Here is a tiny trained network, its code and every weight. The questions are about switching its units off for an input and a class, where a switched-off unit gives its printed mean instead of its output.

import numpy as np


def w(rows, s, z=0):
    codes = np.array(rows[::2]) - 128.0
    scale = np.full(codes.shape[1], s)
    scale[-1] = z or s
    return codes * scale


def norm(h):
    return h / np.sqrt((h * h).mean(-1, keepdims=True) + 1e-5)


def f(y):
    return np.maximum(y, 0)


def log_softmax(a):
    a = a - a.max(-1, keepdims=True)
    return a - np.log(np.exp(a).sum(-1, keepdims=True))


def net(x, mask):
    res = np.array(x, float).reshape(1, 5) / 4 @ E
    u = 0
    for l in range(4):
        y = f(norm(res) @ A[l][:, :-1].T + A[l][:, -1])
        res = res + np.where(mask[u : u + 5], y, B[l][:, -1]) @ B[l][:, :-1]
        u += 5
    return log_softmax(norm(res)[-1] @ U[:, :-1].T + U[:, -1])


A, B = {}, {}
E = w([
[77,122,73,129,86,144,117,136,114,167,138],'x0',
[160,94,8,148,115,243,118,130,94,92,34],'x1',
[160,183,159,88,97,129,174,181,106,127,118],'x2',
[132,109,154,124,158,143,133,73,87,146,133],'x3',
[46,182,145,73,163,125,190,187,215,138,154],'x4',
],0.014)
A[0] = w([
[5,177,191,76,176,76,185,168,232,147,190,153],'L0N0',
[53,155,142,78,186,157,180,150,221,125,141,58],'L0N1',
[40,180,148,107,68,72,152,168,105,193,199,79],'L0N2',
[126,145,126,165,82,28,82,186,181,105,149,2],'L0N3',
[137,194,218,86,131,53,173,186,167,125,161,116],'L0N4',
],0.023,0.0059)
B[0] = w([
[119,166,165,96,122,80,126,142,163,163,240,255],'L0N0',
[74,184,112,100,81,124,149,153,103,169,135,200],'L0N1',
[135,119,133,2,96,99,131,134,130,152,165,198],'L0N2',
[166,76,75,90,100,83,139,169,245,70,145,164],'L0N3',
[126,140,166,101,171,91,111,143,98,92,99,220],'L0N4',
],0.018,0.038)
A[1] = w([
[17,64,50,194,135,111,61,111,177,137,147,141],'L1N0',
[3,125,66,120,128,136,84,94,180,192,202,85],'L1N1',
[33,190,112,87,101,167,205,198,119,177,125,5],'L1N2',
[21,139,87,134,232,219,174,165,254,122,139,56],'L1N3',
[73,211,203,136,168,85,166,127,167,159,211,99],'L1N4',
],0.022,0.0018)
B[1] = w([
[207,63,146,119,165,190,182,178,148,127,139,161],'L1N0',
[128,73,73,165,133,155,120,180,224,146,159,210],'L1N1',
[11,153,81,74,95,124,151,75,118,112,83,220],'L1N2',
[41,251,90,170,126,37,74,104,100,94,67,153],'L1N3',
[176,65,202,94,191,106,145,124,171,114,144,251],'L1N4',
],0.017,0.03)
A[2] = w([
[188,148,149,139,73,150,137,110,132,120,157,116],'L2N0',
[148,78,61,177,88,191,105,169,131,158,117,5],'L2N1',
[119,99,63,96,150,240,153,130,106,106,42,191],'L2N2',
[130,87,3,130,114,211,105,123,111,108,74,154],'L2N3',
[123,140,99,80,76,175,141,184,87,206,184,121],'L2N4',
],0.027,0.003)
B[2] = w([
[139,131,160,130,225,127,139,155,111,68,98,156],'L2N0',
[213,87,143,71,147,144,111,153,137,84,161,210],'L2N1',
[119,49,147,185,71,184,178,109,159,215,92,243],'L2N2',
[145,135,71,253,114,139,98,118,136,158,205,255],'L2N3',
[89,144,106,81,157,123,183,167,201,82,70,204],'L2N4',
],0.016,0.021)
A[3] = w([
[129,103,166,111,145,66,61,60,194,119,164,121],'L3N0',
[135,169,237,130,142,52,95,63,40,111,122,64],'L3N1',
[165,108,252,76,178,91,160,112,104,164,171,213],'L3N2',
[85,188,208,8,126,185,159,100,31,201,141,2],'L3N3',
[154,176,66,116,66,132,162,174,167,22,23,176],'L3N4',
],0.017,0.0017)
B[3] = w([
[171,112,97,132,167,174,159,147,100,125,114,214],'L3N0',
[95,146,159,107,80,73,113,88,105,142,173,166],'L3N1',
[168,167,125,145,184,187,78,140,78,83,77,250],'L3N2',
[115,106,184,100,158,115,190,167,167,146,99,188],'L3N3',
[214,93,176,146,1,87,134,140,124,179,102,156],'L3N4',
],0.015,0.021)
U = w([
[168,158,177,118,180,122,76,116,46,102,109,27],'0',
[94,131,136,11,141,64,140,178,188,131,164,252],'1',
[206,53,110,203,142,185,106,138,132,159,163,143],'2',
[49,176,68,168,63,125,122,96,113,162,71,17],'3',
],0.012,0.003)

Each question gives the input, the list of numbers given to net, and the class t.
The units are the neurons (one row each of A and B). Each row of codes is followed by its name. A weight is (code - 128) times the scale printed after its matrix; where a second scale follows, it is the last column's (A, B and U).
mask holds one flag per neuron, layer by layer. A switched-off neuron (its flag False) gives its mean, the last column of its row in B, instead of its output. The means were averaged over made-up inputs and are rounded, as every weight is.
A unit's drop is (log p(t) with every unit on - log p(t) with that unit switched off) / (log p(t) with every unit on - log p(t) with every unit switched off).
The circuit of an input: a set's keep is (log p(t) with only the set's units on - log p(t) with every unit switched off) / (log p(t) with every unit on - log p(t) with every unit switched off). Starting from the 12 units with the biggest drops (on a tie, the unit counted first), units are removed one at a time, each time the one whose removal leaves the highest keep (on an exact tie, the one counted first), for as long as the keep stays at least 0.8.
units of the circuit, in order: the units of the circuit, biggest drop first
k most important neurons: the k neurons with the biggest drops, biggest first
top k neurons in layer l: the k neurons of layer l with the biggest drops, biggest first
drop when u is switched off: that unit's drop, to one decimal
input [1,5,8,-2,-8], class 2: 2 most important neurons -> [L0N1; L0N0]
input [-1,1,7,-4,-7], class 2: units of the circuit, in order -> [L0N2; L0N0]
input [-5,8,1,5,3], class 3: 2 most important neurons -> [L0N0; L1N3]
input [-6,-1,5,-5,-8], class 0: 2 most important neurons -> [L1N2; L1N1]
input [-8,7,3,-6,1], class 3: 2 most important neurons -> [L0N0; L1N1]
input [-8,2,-8,-1,-6], class 2: most important neuron -> [L0N4]
input [1,6,7,-2,-5], class 2: 2 most important neurons -> [L0N1; L0N0]
input [-5,2,-6,0,2], class 3: 3 most important neurons -> [L0N0; L0N4; L1N2]
input [-8,1,5,-8,-4], class 0: top 3 neurons in layer 2 -> [L2N3; L2N2; L2N4]
input [-1,6,-5,-6,3], class 3: 2 most important neurons -> [L0N0; L1N3]
input [-3,-8,6,2,-7], class 0: drop when L3N2 is switched off -> 0.2
input [6,7,1,-4,5], class 3: drop when L0N0 is switched off -> 0.4
input [-8,7,-3,-3,3], class 3: drop when L0N0 is switched off -> 0.8
input [0,8,3,-6,1], class 3: top neuron in layer 0 -> [L0N0]
